Below is a small trained network, with its code and all its weights. Each question gives an input and a class and asks what happens when units are switched off, that is, made to give their printed mean instead of their output.

import numpy as np


def w(rows, s, z=0):
    codes = np.array(rows[::2]) - 128.0
    scale = np.full(codes.shape[1], s)
    scale[-1] = z or s
    return codes * scale


def norm(h):
    return h / np.sqrt((h * h).mean(-1, keepdims=True) + 1e-5)


def f(y):
    return np.maximum(y, 0)


def log_softmax(a):
    a = a - a.max(-1, keepdims=True)
    return a - np.log(np.exp(a).sum(-1, keepdims=True))


def net(x, mask):
    res = np.array(x, float).reshape(1, 8) / 4 @ E
    u = 0
    for l in range(2):
        y = f(norm(res) @ A[l][:, :-1].T + A[l][:, -1])
        res = res + np.where(mask[u : u + 14], y, B[l][:, -1]) @ B[l][:, :-1]
        u += 14
    return log_softmax(norm(res)[-1] @ U[:, :-1].T + U[:, -1])


A, B = {}, {}
E = w([
[104,89,76,73,63],'x0',
[124,111,102,150,126],'x1',
[112,147,147,141,89],'x2',
[120,123,118,143,117],'x3',
[96,254,22,128,160],'x4',
[121,123,120,140,123],'x5',
[20,108,160,88,162],'x6',
[102,109,104,187,85],'x7',
],0.0063)
A[0] = w([
[56,93,124,143,125,16],'L0N1',
[16,126,171,154,212,56],'L0N2',
[212,124,111,75,158,23],'L0N3',
[117,180,70,135,194,73],'L0N4',
[95,214,144,125,127,204],'L0N5',
[59,100,114,138,149,64],'L0N6',
[3,150,199,103,91,145],'L0N7',
[157,74,122,116,181,1],'L0N8',
[180,105,78,64,204,95],'L0N9',
[123,29,203,130,171,133],'L0N10',
[235,184,126,185,6,35],'L0N11',
[114,112,69,16,76,101],'L0N12',
[192,190,196,32,107,225],'L0N13',
[106,174,189,242,238,21],'L0N14',
],0.0062,0.0011)
B[0] = w([
[185,125,100,106,160,168],'L0N1',
[195,104,106,149,209,222],'L0N2',
[98,115,114,186,164,187],'L0N3',
[98,135,163,208,51,199],'L0N4',
[67,97,142,188,94,199],'L0N5',
[140,111,120,128,182,173],'L0N6',
[168,100,72,174,198,229],'L0N7',
[96,126,127,125,87,161],'L0N8',
[78,110,107,217,127,193],'L0N9',
[68,202,121,206,56,254],'L0N10',
[169,86,76,189,254,254],'L0N11',
[226,151,91,100,57,220],'L0N12',
[125,58,53,206,106,231],'L0N13',
[244,157,117,62,42,219],'L0N14',
],0.0099,0.0037)
A[1] = w([
[64,114,88,149,140,191],'L1N1',
[109,119,134,144,137,123],'L1N2',
[167,138,112,130,89,60],'L1N3',
[70,185,128,96,153,182],'L1N4',
[153,188,192,134,172,249],'L1N5',
[164,119,99,187,97,103],'L1N6',
[142,85,90,147,188,59],'L1N7',
[161,99,87,47,92,110],'L1N8',
[76,208,102,114,135,73],'L1N9',
[96,96,120,98,175,125],'L1N10',
[132,175,64,125,164,139],'L1N11',
[102,91,122,162,108,167],'L1N12',
[149,147,140,175,130,162],'L1N13',
[157,5,221,111,124,139],'L1N14',
],0.012,0.0014)
B[1] = w([
[183,57,189,56,135,171],'L1N1',
[134,101,150,121,106,140],'L1N2',
[121,88,183,100,150,160],'L1N3',
[175,176,83,188,119,130],'L1N4',
[200,62,33,72,99,144],'L1N5',
[67,136,194,27,137,245],'L1N6',
[101,205,112,104,196,202],'L1N7',
[237,74,179,79,140,147],'L1N8',
[109,109,101,220,83,139],'L1N9',
[164,159,145,134,233,136],'L1N10',
[107,134,185,221,110,179],'L1N11',
[110,129,192,76,176,177],'L1N12',
[96,60,109,28,96,190],'L1N13',
[105,250,6,254,93,157],'L1N14',
],0.0095,0.012)
U = w([
[161,168,44,190,218,185],'0',
[76,177,112,254,40,152],'1',
[144,126,131,118,146,223],'2',
[120,124,108,120,155,138],'3',
[132,148,152,117,142,170],'4',
[243,124,92,98,71,79],'5',
[127,135,146,111,150,43],'6',
[126,146,129,112,137,3],'7',
],0.0082,0.0027)

Each question gives the input, the list of numbers given to net, and the class t.
The units are the neurons (one row each of A and B). Each row of codes is followed by its name. A weight is (code - 128) times the scale printed after its matrix; where a second scale follows, it is the last column's (A, B and U).
mask holds one flag per neuron, layer by layer. A switched-off neuron (its flag False) gives its mean, the last column of its row in B, instead of its output. The means were averaged over made-up inputs and are rounded, as every weight is.
A unit's drop is (log p(t) with every unit on - log p(t) with that unit switched off) / (log p(t) with every unit on - log p(t) with every unit switched off).
The circuit of an input: a set's keep is (log p(t) with only the set's units on - log p(t) with every unit switched off) / (log p(t) with every unit on - log p(t) with every unit switched off). Starting from the 12 units with the biggest drops (on a tie, the unit counted first), units are removed one at a time, each time the one whose removal leaves the highest keep (on an exact tie, the one counted first), for as long as the keep stays at least 0.8.
circuit, biggest first: the units of the circuit, biggest drop first
k most important neurons: the k neurons with the biggest drops, biggest first
k most important neurons of layer l: the k neurons of layer l with the biggest drops, biggest first
input [3,4,-3,5,-6,-3,-7,-3], class 0: circuit, biggest first : [L0N11; L1N14]
input [7,-7,-1,0,8,5,7,4], class 1: circuit, biggest first : [L1N9; L1N11]
input [-2,0,1,-1,-8,6,-8,5], class 0: most important neuron : [L0N11]
input [2,-1,4,-1,0,-3,6,5], class 0: circuit, biggest first : [L0N7; L0N2]
input [-2,4,7,-2,6,-2,-4,6], class 4: 2 most important neurons of layer 0 : [L0N10; L0N11]
input [-2,-6,-7,-4,-8,3,5,-6], class 1: 2 most important neurons : [L1N14; L0N11]
input [2,-5,-6,-2,-6,0,6,4], class 0: 2 most important neurons : [L1N14; L0N4]
input [-8,-8,-2,1,-5,-3,-6,-7], class 5: 3 most important neurons of layer 0 : [L0N14; L0N7; L0N10]
input [8,-6,-3,0,-2,7,5,-7], class 5: 3 most important neurons : [L0N12; L1N8; L0N11]
input [1,-4,-7,-2,7,6,-4,-1], class 1: circuit, biggest first : [L1N9; L1N11; L0N2]
input [-8,-2,-4,0,-5,5,8,0], class 0: 2 most important neurons : [L0N2; L1N14]
input [5,-4,-5,-5,-6,3,-5,-4], class 1: 2 most important neurons : [L1N14; L0N7]
input [1,4,5,3,-2,-1,5,-5], class 0: circuit, biggest first : [L0N7; L0N2]
input [-2,-4,2,4,-2,8,-8,2], class 0: 2 most important neurons of layer 0 : [L0N11; L0N10]
input [-8,0,6,-3,2,4,2,1], class 5: most important neuron of layer 1 : [L1N5]
input [-4,5,1,3,-8,-1,4,-5], class 1: 2 most important neurons of layer 0 : [L0N10; L0N11]
input [3,1,1,0,-2,0,-4,2], class 0: 2 most important neurons : [L0N11; L0N10]
input [7,0,6,7,1,-3,7,-7], class 0: 2 most important neurons of layer 1 : [L1N6; L1N13]
input [-5,-5,5,5,8,-8,3,6], class 1: 2 most important neurons : [L1N9; L0N13]
input [7,0,-1,6,-1,-6,1,6], class 5: 2 most important neurons : [L0N12; L1N8]
